Below is a small trained network, with its code and all its weights. Each question gives an input and a class and asks what happens when units are switched off, that is, made to give their printed mean instead of their output.

import numpy as np


def w(rows, s, z=0):
    codes = np.array(rows[::2]) - 128.0
    scale = np.full(codes.shape[1], s)
    scale[-1] = z or s
    return codes * scale


def f(y):
    return y / 2 * (1 + np.tanh(0.7978845608 * (y + 0.044715 * y**3)))


def log_softmax(a):
    a = a - a.max(-1, keepdims=True)
    return a - np.log(np.exp(a).sum(-1, keepdims=True))


def net(x, mask):
    res = np.array(x, float).reshape(1, 5) / 4 @ E
    y = f(res @ A[0][:, :-1].T + A[0][:, -1])
    res = res + np.where(mask, y, B[0][:, -1]) @ B[0][:, :-1]
    return log_softmax(res[-1] @ U[:, :-1].T + U[:, -1])


A, B = {}, {}
E = w([
[89,140,110,102,2,53,152,119,106],'x0',
[189,130,163,2,117,134,110,115,185],'x1',
[66,103,36,81,160,128,165,226,156],'x2',
[80,158,160,140,133,88,8,188,157],'x3',
[47,143,98,52,155,188,81,96,12],'x4',
],0.0089)
A[0] = w([
[110,126,111,91,146,142,125,112,72,33],'neuron 0',
[110,128,104,98,31,94,190,105,104,109],'neuron 1',
[157,126,121,79,134,136,127,117,162,40],'neuron 2',
[92,125,87,218,131,140,176,130,82,149],'neuron 3',
[101,126,140,140,120,113,42,172,146,24],'neuron 4',
[167,122,118,135,219,178,171,107,132,243],'neuron 5',
[111,115,88,87,146,137,162,174,147,183],'neuron 6',
[116,131,116,175,134,131,145,130,109,2],'neuron 7',
[172,118,120,174,119,105,186,144,213,61],'neuron 8',
[112,131,75,99,147,132,179,178,137,16],'neuron 9',
[98,122,107,76,153,157,116,95,58,166],'neuron 10',
[180,132,168,147,108,138,113,47,88,75],'neuron 11',
[164,117,103,116,133,160,251,84,95,59],'neuron 12',
[163,128,138,15,117,144,146,112,162,101],'neuron 13',
],0.02,0.0057)
B[0] = w([
[125,121,165,58,106,238,185,113,144,180],'neuron 0',
[150,115,148,137,193,189,36,209,148,246],'neuron 1',
[155,101,172,85,171,145,146,79,65,163],'neuron 2',
[205,121,151,157,168,40,161,116,51,241],'neuron 3',
[110,133,78,8,147,103,85,89,163,181],'neuron 4',
[147,120,137,132,170,159,36,206,143,244],'neuron 5',
[86,137,136,235,95,101,105,108,148,208],'neuron 6',
[122,77,221,28,189,225,147,17,100,154],'neuron 7',
[128,153,129,112,56,183,215,186,115,235],'neuron 8',
[43,100,178,180,117,179,121,50,148,189],'neuron 9',
[148,152,121,139,63,133,199,198,132,229],'neuron 10',
[36,110,154,236,101,133,130,89,150,226],'neuron 11',
[92,157,49,3,106,66,100,72,177,250],'neuron 12',
[191,121,139,152,175,48,164,107,52,221],'neuron 13',
],0.022,0.018)
U = w([
[132,196,174,89,31,202,240,208,111,105],'0',
[177,107,197,123,184,76,170,97,28,126],'1',
[7,114,191,217,89,137,113,77,156,109],'2',
[91,190,96,19,121,94,94,104,178,168],'3',
[142,126,181,121,199,205,29,245,143,99],'4',
[164,212,95,211,98,44,101,254,139,248],'5',
[198,120,33,153,150,196,148,100,139,99],'6',
[169,127,37,187,157,210,131,88,157,96],'7',
],0.009,0.013)

Each question gives the input, the list of numbers given to net, and the class t.
The units are the neurons (one row each of A and B). Each row of codes is followed by its name. A weight is (code - 128) times the scale printed after its matrix; where a second scale follows, it is the last column's (A, B and U).
mask holds one flag per neuron, in row order. A switched-off neuron (its flag False) gives its mean, the last column of its row in B, instead of its output. The means were averaged over made-up inputs and are rounded, as every weight is.
A unit's drop is (log p(t) with every unit on - log p(t) with that unit switched off) / (log p(t) with every unit on - log p(t) with every unit switched off).
The circuit of an input: a set's keep is (log p(t) with only the set's units on - log p(t) with every unit switched off) / (log p(t) with every unit on - log p(t) with every unit switched off). Starting from the 12 units with the biggest drops (on a tie, the unit counted first), units are removed one at a time, each time the one whose removal leaves the highest keep (on an exact tie, the one counted first), for as long as the keep stays at least 0.8.
units of the circuit, in order: the units of the circuit, biggest drop first
k most important neurons: the k neurons with the biggest drops, biggest first
drop when u is switched off: that unit's drop, to one decimal
input [7,-3,3,8,-7], class 3: units of the circuit, in order => (neuron 4)
input [-7,2,3,-7,-6], class 3: 3 most important neurons => (neuron 12; neuron 1; neuron 10)
input [8,-7,-6,4,-6], class 4: 4 most important neurons => (neuron 1; neuron 13; neuron 10; neuron 7)
input [7,-5,-4,6,5], class 4: 2 most important neurons => (neuron 12; neuron 1)
input [0,-6,6,4,1], class 1: 3 most important neurons => (neuron 3; neuron 11; neuron 12)
input [-2,3,-2,-1,2], class 5: 4 most important neurons => (neuron 1; neuron 3; neuron 7; neuron 8)
input [-2,-3,3,3,-2], class 5: 2 most important neurons => (neuron 12; neuron 11)
input [8,7,-4,6,-3], class 4: 2 most important neurons => (neuron 1; neuron 3)
input [-1,-8,-6,-3,-6], class 1: 3 most important neurons => (neuron 3; neuron 10; neuron 7)
input [-7,0,-7,6,-3], class 2: 3 most important neurons => (neuron 1; neuron 11; neuron 12)
input [6,2,5,-8,7], class 3: 4 most important neurons => (neuron 12; neuron 8; neuron 0; neuron 1)
input [1,-5,-7,8,4], class 3: 2 most important neurons => (neuron 4; neuron 6)
input [8,-2,3,-6,-6], class 4: 2 most important neurons => (neuron 1; neuron 10)
input [-4,-1,1,2,-5], class 0: most important neuron => (neuron 1)
input [6,7,1,8,6], class 3: 2 most important neurons => (neuron 4; neuron 3)
input [0,2,0,-2,2], class 5: 2 most important neurons => (neuron 8; neuron 7)
input [-2,1,-4,3,-4], class 0: drop when neuron 5 is switched off => 0.2
input [-4,3,5,-5,5], class 0: drop when neuron 4 is switched off => 1.0
input [-4,0,-7,7,1], class 2: drop when neuron 11 is switched off => 1.9
input [0,-6,-4,0,7], class 0: drop when neuron 10 is switched off => 2.5
input [4,7,4,7,0], class 1: units of the circuit, in order => (neuron 13)
